Below is a small trained network, with its code and all its weights. Each question gives an input and a class and asks what happens when units are switched off, that is, made to give their printed mean instead of their output.

import numpy as np


def w(rows, s, z=0):
    codes = np.array(rows[::2]) - 128.0
    scale = np.full(codes.shape[1], s)
    scale[-1] = z or s
    return codes * scale


def f(y):
    return np.maximum(y, 0)


def log_softmax(a):
    a = a - a.max(-1, keepdims=True)
    return a - np.log(np.exp(a).sum(-1, keepdims=True))


def net(x, mask):
    res = np.array(x, float).reshape(1, 7) / 4 @ E
    y = f(res @ A[0][:, :-1].T + A[0][:, -1])
    res = res + np.where(mask, y, B[0][:, -1]) @ B[0][:, :-1]
    return log_softmax(res[-1] @ U[:, :-1].T + U[:, -1])


A, B = {}, {}
E = w([
[135,134,132,147,147,128,126,135,127,133],'x0',
[211,214,113,152,60,181,113,125,131,86],'x1',
[34,198,125,133,126,42,156,113,100,80],'x2',
[148,117,169,163,138,114,153,50,238,100],'x3',
[210,164,183,82,121,6,165,155,135,170],'x4',
[178,151,120,98,206,133,139,34,71,115],'x5',
[123,152,84,107,181,182,201,178,159,105],'x6',
],0.011)
A[0] = w([
[46,22,164,110,190,104,175,109,125,145,37],'neuron 1',
[210,57,103,96,145,175,128,132,146,194,79],'neuron 2',
[178,141,115,78,198,149,161,20,61,111,47],'neuron 3',
[123,87,80,72,171,91,154,111,124,172,94],'neuron 4',
[146,127,103,49,112,157,137,204,28,185,12],'neuron 5',
[130,131,97,126,133,148,213,227,187,125,198],'neuron 6',
[45,206,134,192,94,96,155,119,109,107,172],'neuron 7',
[72,200,107,100,167,60,208,96,86,83,81],'neuron 8',
[189,236,96,150,63,152,134,106,126,100,50],'neuron 9',
[162,119,182,130,164,122,201,45,246,101,59],'neuron 10',
[140,171,110,166,89,170,138,106,130,117,69],'neuron 11',
[105,132,89,176,155,180,59,108,134,93,10],'neuron 12',
[133,103,166,175,81,95,2,106,99,160,254],'neuron 13',
[218,176,149,61,131,36,163,171,159,172,27],'neuron 14',
[142,126,121,79,176,191,221,123,96,78,156],'neuron 15',
[130,177,141,86,183,139,107,181,21,143,94],'neuron 16',
],0.009,0.0035)
B[0] = w([
[141,185,145,56,203,149,82,181,97,194,224],'neuron 1',
[209,143,32,170,67,59,192,78,114,200,211],'neuron 2',
[117,60,178,148,59,134,143,254,117,80,233],'neuron 3',
[138,171,177,121,166,113,133,155,115,144,185],'neuron 4',
[81,196,110,210,111,116,82,119,179,119,218],'neuron 5',
[109,96,232,159,142,57,166,81,60,79,234],'neuron 6',
[182,77,41,110,71,109,181,120,149,155,228],'neuron 7',
[195,125,78,186,109,128,167,115,126,168,235],'neuron 8',
[140,187,191,58,235,102,127,204,121,213,227],'neuron 9',
[44,207,144,189,36,125,73,118,198,132,245],'neuron 10',
[113,139,157,74,187,121,91,158,127,156,183],'neuron 11',
[125,76,69,71,159,200,107,94,137,139,201],'neuron 12',
[126,139,183,163,171,87,183,104,78,50,245],'neuron 13',
[103,34,31,38,208,228,86,87,163,60,252],'neuron 14',
[105,104,159,154,181,97,165,88,89,87,209],'neuron 15',
[61,172,133,185,50,139,82,132,175,105,212],'neuron 16',
],0.0091,0.011)
U = w([
[38,226,125,210,66,130,28,125,194,114,92],'0',
[143,208,183,45,210,119,109,202,95,255,92],'1',
[91,27,43,77,181,224,77,72,128,57,124],'2',
[231,106,64,183,66,96,213,97,106,233,97],'3',
[118,23,218,152,70,111,147,239,125,73,252],'4',
[128,143,225,169,168,79,187,47,41,6,100],'5',
],0.0083,0.011)

Each question gives the input, the list of numbers given to net, and the class t.
The units are the neurons (one row each of A and B). Each row of codes is followed by its name. A weight is (code - 128) times the scale printed after its matrix; where a second scale follows, it is the last column's (A, B and U).
mask holds one flag per neuron, in row order. A switched-off neuron (its flag False) gives its mean, the last column of its row in B, instead of its output. The means were averaged over made-up inputs and are rounded, as every weight is.
A unit's drop is (log p(t) with every unit on - log p(t) with that unit switched off) / (log p(t) with every unit on - log p(t) with every unit switched off).
The circuit of an input: a set's keep is (log p(t) with only the set's units on - log p(t) with every unit switched off) / (log p(t) with every unit on - log p(t) with every unit switched off). Starting from the 12 units with the biggest drops (on a tie, the unit counted first), units are removed one at a time, each time the one whose removal leaves the highest keep (on an exact tie, the one counted first), for as long as the keep stays at least 0.8.
circuit, biggest first: the units of the circuit, biggest drop first
unit that matters most: the unit with the biggest drop
k most important neurons: the k neurons with the biggest drops, biggest first
drop when u is switched off: that unit's drop, to one decimal
input [8,-6,-3,3,-8,-6,-4], class 2: circuit, biggest first -> [neuron 12]
input [2,3,-8,0,-3,-6,-8], class 3: 2 most important neurons -> [neuron 2; neuron 6]
input [-2,-2,3,-2,4,3,-2], class 2: circuit, biggest first -> [neuron 14; neuron 6]
input [8,7,8,-2,-1,6,-8], class 3: 4 most important neurons -> [neuron 7; neuron 8; neuron 6; neuron 1]
input [5,-3,1,-3,-4,2,-8], class 5: 2 most important neurons -> [neuron 13; neuron 14]
input [-5,-4,-6,2,-5,0,6], class 3: 2 most important neurons -> [neuron 2; neuron 14]
input [5,1,-4,-1,0,-2,-5], class 5: 3 most important neurons -> [neuron 13; neuron 7; neuron 8]
input [0,-8,7,7,5,6,7], class 1: 4 most important neurons -> [neuron 1; neuron 4; neuron 16; neuron 5]
input [-2,-5,2,5,5,3,0], class 0: 2 most important neurons -> [neuron 10; neuron 9]
input [6,0,-3,0,-3,-3,4], class 5: circuit, biggest first -> [neuron 6; neuron 3]
input [2,4,-6,3,0,6,8], class 5: 2 most important neurons -> [neuron 15; neuron 6]
input [-1,-3,8,-8,1,-5,8], class 0: 2 most important neurons -> [neuron 16; neuron 5]
input [-5,-8,5,5,-2,0,7], class 1: 2 most important neurons -> [neuron 1; neuron 13]
input [0,-5,3,-8,-6,-7,-3], class 0: unit that matters most -> neuron 5
input [8,-5,7,-5,-3,-1,5], class 3: 2 most important neurons -> [neuron 8; neuron 7]
input [-8,8,5,6,3,-4,-8], class 1: 2 most important neurons -> [neuron 9; neuron 6]
input [-7,-3,-3,1,-3,-3,-1], class 1: 4 most important neurons -> [neuron 14; neuron 3; neuron 1; neuron 7]
input [-8,1,5,-4,-1,8,3], class 4: drop when neuron 3 is switched off -> 1.0
input [-3,-5,-2,-1,7,2,-3], class 2: drop when neuron 14 is switched off -> 1.3
input [-5,0,-4,-7,-7,5,2], class 0: drop when neuron 14 is switched off -> 0.7
input [1,-1,6,-1,-2,-6,7], class 5: circuit, biggest first -> [neuron 6]
